[128 = 0]

[120 163 137  90  89 122 119 120 168 125 139 143  93 125 109 124 127 156
 143 124 105 131 108 154 133 118 106 121 149 124 123] : Z380
[132  30 120 131  65 150 153 160 126 106 111 147 115 132 123 132 146 123
 103 146 131 138 138 111 119 112 109 107 189 130 118] : Z958
[ 50 111 130 103  69 135 139 189 166 137 142 147  74 143 158 106 168 168
 136 106 136 102 118 131 133  58 136 120 133 114 145] : Z958
[116 118 126 109 158 144 140  81 133 141 120 134 176 136 132 125 127 152
 137 135 129 134 136  47 131 152 148 148  96 125 121] : Z958
[ 59   4 108 133 147 114 215  86  89 152 113 136 143 126 162 109 108  70
 109 138 119 125 202 130 106 121 181 187 128 146 131] : Z265
[110  97 117 133 101 125 150  92  96 138 143 115 122 131 139 139 160 143
 116 143 133 136 160 135 121 144 160 126 163 134 145] : Z663
[144 133 117 140 160 133 123 125 115 126 118 126 172 135 116 138 139 137
 128 141 131 118 160  82 126 126 141 118 119 137 124] : Z380
[111  83 119 145 113 132 169 184 118 128 106 132 108 134 157 112 113  98
 121 118 121 116 135 142 130 101 113 145 111 119 130] : Z663
[116  83 124 115 102 131 182  70  90 143 128 105  98 158 176 120 117 142
 137 127 117 130 169 146 127 144 152 149 126 114 137] : Z958
[133 138 148 100  95 145 118 121 159 120 130 154 142 118 127 130 150 112
 134 134 127 153 113 152 134 114 126 109 144 106 127] : Z663
[172  81 138 118 131 135 139  32  75 128 142 109 106 143 129 139 145 168
 114 170 132 143 151 109 114 152 168 113 164 133 131] : Z265
[167 142 132 118 138 142 128  65 128 119 135 132 191 137 108 141 156 116
 129 152 135 154 135 121 128 159 139 115 156 105 130] : Z380

[ 84 154 141 121 144 144 126 152 111 131 137 112 210 137 128 128  98 124
 141 143 145 126 145 133 134 114 144 105 120 165 125] : [61]
[109 156 107 130 122  92 107 147 133 114 110 199  32 123 224  96 163 107
 131 171 145 119 103  23 152  87 130 114 159 134 171] : [67]
[113 138 155 117 127 127 116 181 116 114 124 153 135 124 143  76 158 114
 126 143 117 120 114  70 111 119 138 103 123 134 108] : [66]
[115 131 133 145 130 143 132 162 110 144 150 148 113 138  99 124 127 147
 121 136 132  98 142 153 117 124 121 119 122 135 108] : [66]
[115 137 105 128 144 110 156  58 142 127 101 132  93 131 130 163 178 141
 130 130 188 120 119 137 139 103 140 128 127 107 144] : [67]
[ 91 176 104 126 135 126 130  82 125 115 117 150  81 135 163 115 164 103
 144 152 147 101 123  94 120  96 103  90 128 136 126] : [66]
[124 112 126 118 126 114 133 124 135 129 126 152 103 122 128 126 154 129
 132 141 136 126 137 133 109 106 133 115 125 111 112] : [66]
[138 127 102 128 128 107 141  87 151 120  95 129 106 119 124 143 146 150
 137 128 147 121 122 134 133 124 149 143 135 121 135] : [67]
[120 154 120 109 143 105 130 110 115 124 130 149  92 129 115 151 147 128
 130 114 135 116 128 137 120 112 143 100 120 118 114] : [66]
[107 154 119 128 129 134 133  74 135 135 121 117 149 132 111 118 154 161
 135 124 128 121 120 115 132 120 134 124 131 125 141] : [67]
[161 142 113 127 130 112 125 120 133 119 118 147 112 127 126 140 166 133
 137 130 145 127 130 121 102 105 132 108 124 124 107] : [66]
[117 199 126 136 145 140 132  99 135 143 123 112  95 137 176 132 144 142
 123 122 121 114 114 147 146 130 142 119 148 163 141] : [67]
[ 84 126 136 138 145 120 127  80 150 124 114  90 168 117  82 117 141 153
 119 113 132 125 136 132 118 133 145 133 119 132 133] : [67]
[105 179 115 135 131 115 148  90 122 123 136 148  63 126 150 131 164 129
 150 138 124 112 146 110 124  87 134 115 131 126 120] : [66]
[105  78 136 133 128 123 127 178 120 143 128 162 157 131 115  92 138 167
 136 134 185 144 140 138 117 127 140 108 123  96 105] : [66]
[114 169 127 133 142 112 140  37 134 126 114  99 113 128 170 149 154 146
 118 124 125 127 116 121 133 134 150 103 140 118 158] : [67]
[133 122 117 133 134 122 135  90 151 127 112  96  93 154 137 142 152 147
 135 115 128 110 118 146 138 116 128 146 144 109 128] : [67]
[125 163 105 129 130 136 133 103 126 132 114 158  95 132 153 110 154 113
 137 163 161  99 115  75 116 101 129 130 163 162 145] : [63]
[103 151 129 134 120 135 131 102 110 123 159 112 133 127 104 189 103  82
 115 153 150 124 137 159 129 136 146 152 109 132 142] : [61]
[117 130 109 136 141 112 127 106 130 114 103 131  88 126 158 128 172 140
 133 147 142 134 146  96 146 122 141 144 141 112 158] : [67]
[117 161 125 134 129 109 133  69 132 110 123 137 136 131 120 110 176 120
 144 123 110 113 138 102 116  82 156  97 122 120 128] : [66]
[116 151 122 130 132 126 125  97 121 138 123 146 136 130 106  94 150 139
 100 127 124 200 140 124 110 117 123 125 109 146  94] : [66]
[119 181 129 130 136 132 132  69 139 124 114 105  66 126 143 148 151 142
 131 134 126 109 125 105 145 122 129 129 127 145 161] : [67]

[125 120 133 124 130 125 130 130 139 135 127 137 128 136 143 123 133 127
 129 106 140 124 132 129 127 129 123 122 124 129 131] : Z414
[122 145 116 125 125 120 122 136 149 127 132 120  95 142 114 127 135 129
 136 124 103 158 128 131 114 114 130 131 129 128 129] : Z485
[134 146 125 140 117 118 130 148 119 102 133 115 118 118  95 157 109 141
 134 171 117 138 117 131 122  98 148 136 137 136 128] : Z485
[142 139 116 133 132 122 121 129 155 105 129 128  32 112 136 141 123 128
 130 128 110 137 129 132 120 115 135 144 143 143 132] : Z905
[142 136 126 135 123 123 121 128 125 109 130 120  69 116 112 145 120 132
 127 148 103 141 121 130 114 116 141 139 139 138 134] : Z485
[121 140 125 121 129 154 119 103 120 163 133 115 156 153 116 104 140 119
 116 127  79 155 137 122 118 146 134 117 123 109 128] : Z485
[125 141 125 131 131 127 122 128 130 120 132 122 102 129 116 133 130 130
 126 138  93 148 129 138 116 121 140 131 134 127 125] : Z791
[118 126 130 120 131 134 128 124 126 137 133 129 148 139 122 115 134 127
 129 121 121 142 132 131 124 131 129 120 127 119 108] : Z791
[129 132 126 131 132 122 130 138 136 126 121 131 103 124 130 135 125 145
 136 133 129 130 134 130 125 115 128 130 125 132 130] : Z414
[130 140 126 134 127 126 121 124 123 133 133 123 117 125 115 124 128 125
 124 148  96 144 132 131 118 130 136 128 128 125 131] : Z905
[152 154 132 140 125 117 141 136 150  82 137 121  24 106 107 164 114 136
 129 158  79 147 122 134 106 103 151 149 150 143 131] : Z905
[154 146 121 145 136 118 129 128 169 115 129 129  24 118 131 139 125 117
 130 118  51 163 130 129 103 115 136 147 140 137 138] : Z905
